Here is a tiny trained network, its code and every weight. The questions are about switching its units off for an input and a class, where a switched-off unit gives its printed mean instead of its output.

import numpy as np


def w(rows, s, z=0):
    codes = np.array(rows[::2]) - 128.0
    scale = np.full(codes.shape[1], s)
    scale[-1] = z or s
    return codes * scale


def f(y):
    return np.maximum(y, 0)


def log_softmax(a):
    a = a - a.max(-1, keepdims=True)
    return a - np.log(np.exp(a).sum(-1, keepdims=True))


def net(x, mask):
    res = np.array(x, float).reshape(1, 5) / 4 @ E
    y = f(res @ A[0][:, :-1].T + A[0][:, -1])
    res = res + np.where(mask, y, B[0][:, -1]) @ B[0][:, :-1]
    return log_softmax(res[-1] @ U[:, :-1].T + U[:, -1])


A, B = {}, {}
E = w([
[168,52,91,93,236,135],'x0',
[133,91,140,254,161,124],'x1',
[142,214,48,91,194,12],'x2',
[36,68,193,180,90,81],'x3',
[45,64,21,137,60,122],'x4',
],0.007)
A[0] = w([
[143,140,159,64,165,119,102],'n1',
[54,134,126,99,82,104,154],'n2',
[19,107,128,138,58,112,185],'n3',
[116,44,89,148,211,132,139],'n4',
[164,141,134,111,189,115,235],'n5',
[98,33,123,191,131,140,149],'n6',
[109,155,104,112,145,45,153],'n7',
[26,98,142,121,51,107,196],'n8',
[98,159,140,113,78,116,228],'n9',
[109,144,86,94,118,122,171],'n10',
[82,155,109,100,93,104,161],'n11',
[107,109,210,202,104,131,150],'n12',
[149,63,101,148,195,151,176],'n13',
[192,109,131,124,171,180,254],'n14',
[120,179,117,151,166,3,154],'n15',
[109,135,121,128,167,55,115],'n16',
[185,188,96,92,155,105,135],'n17',
[200,154,173,101,158,168,231],'n18',
[156,146,153,72,153,118,105],'n19',
[116,131,115,103,110,131,159],'n20',
[98,103,223,211,103,138,153],'n21',
[221,175,176,147,111,180,165],'n22',
[127,159,109,137,161,61,104],'n23',
[145,151,68,131,118,145,142],'n24',
],0.011,0.0047)
B[0] = w([
[150,107,193,59,172,76,172],'n1',
[150,66,94,137,82,190,199],'n2',
[107,3,86,119,121,187,252],'n3',
[161,185,63,147,112,46,211],'n4',
[126,187,194,111,138,73,216],'n5',
[61,117,111,58,221,55,227],'n6',
[182,148,159,155,115,167,199],'n7',
[109,21,74,142,89,178,254],'n8',
[147,111,115,183,59,173,200],'n9',
[166,127,126,139,82,138,181],'n10',
[164,107,127,138,85,161,185],'n11',
[51,187,247,254,98,177,226],'n12',
[118,175,85,123,99,34,209],'n13',
[107,153,148,98,113,48,229],'n14',
[183,174,178,202,122,216,226],'n15',
[188,155,161,147,148,148,176],'n16',
[34,173,236,125,158,89,211],'n17',
[185,175,174,93,145,50,227],'n18',
[130,125,167,83,163,85,172],'n19',
[135,121,138,125,89,129,158],'n20',
[40,190,232,249,109,171,243],'n21',
[179,222,178,131,121,44,209],'n22',
[146,184,166,182,137,177,179],'n23',
[87,148,127,160,50,103,171],'n24',
],0.0081,0.0097)
U = w([
[161,192,152,168,110,113,182],'0',
[194,46,66,108,86,171,113],'1',
[60,100,155,178,122,194,98],'2',
[68,95,67,94,109,70,232],'3',
[149,112,68,125,191,109,3],'4',
[142,132,158,7,211,85,134],'5',
[174,91,77,155,192,137,30],'6',
],0.011,0.0038)

Each question gives the input, the list of numbers given to net, and the class t.
The units are the neurons (one row each of A and B). Each row of codes is followed by its name. A weight is (code - 128) times the scale printed after its matrix; where a second scale follows, it is the last column's (A, B and U).
mask holds one flag per neuron, in row order. A switched-off neuron (its flag False) gives its mean, the last column of its row in B, instead of its output. The means were averaged over made-up inputs and are rounded, as every weight is.
A unit's drop is (log p(t) with every unit on - log p(t) with that unit switched off) / (log p(t) with every unit on - log p(t) with every unit switched off).
The circuit of an input: a set's keep is (log p(t) with only the set's units on - log p(t) with every unit switched off) / (log p(t) with every unit on - log p(t) with every unit switched off). Starting from the 12 units with the biggest drops (on a tie, the unit counted first), units are removed one at a time, each time the one whose removal leaves the highest keep (on an exact tie, the one counted first), for as long as the keep stays at least 0.8.
circuit, biggest first: the units of the circuit, biggest drop first
k most important neurons: the k neurons with the biggest drops, biggest first
drop when u is switched off: that unit's drop, to one decimal
input [-7,-3,-4,-3,1], class 2: circuit, biggest first => n4, n13
input [3,0,-2,-1,8], class 3: circuit, biggest first => n6, n15
input [8,8,2,5,4], class 3: circuit, biggest first => n6
input [1,-4,1,3,-3], class 5: circuit, biggest first => n21, n12
input [2,1,-4,0,8], class 3: circuit, biggest first => n6, n15
input [0,3,0,7,-6], class 2: circuit, biggest first => n21, n12
input [8,4,-4,6,-6], class 0: 2 most important neurons => n21, n12
input [3,-4,5,0,7], class 1: 2 most important neurons => n21, n12
input [7,-3,-3,8,-3], class 3: drop when n6 is switched off => 0.2
input [2,0,-7,-8,-1], class 5: drop when n21 is switched off => 0.2
input [1,0,3,-2,-5], class 5: drop when n12 is switched off => 0.1
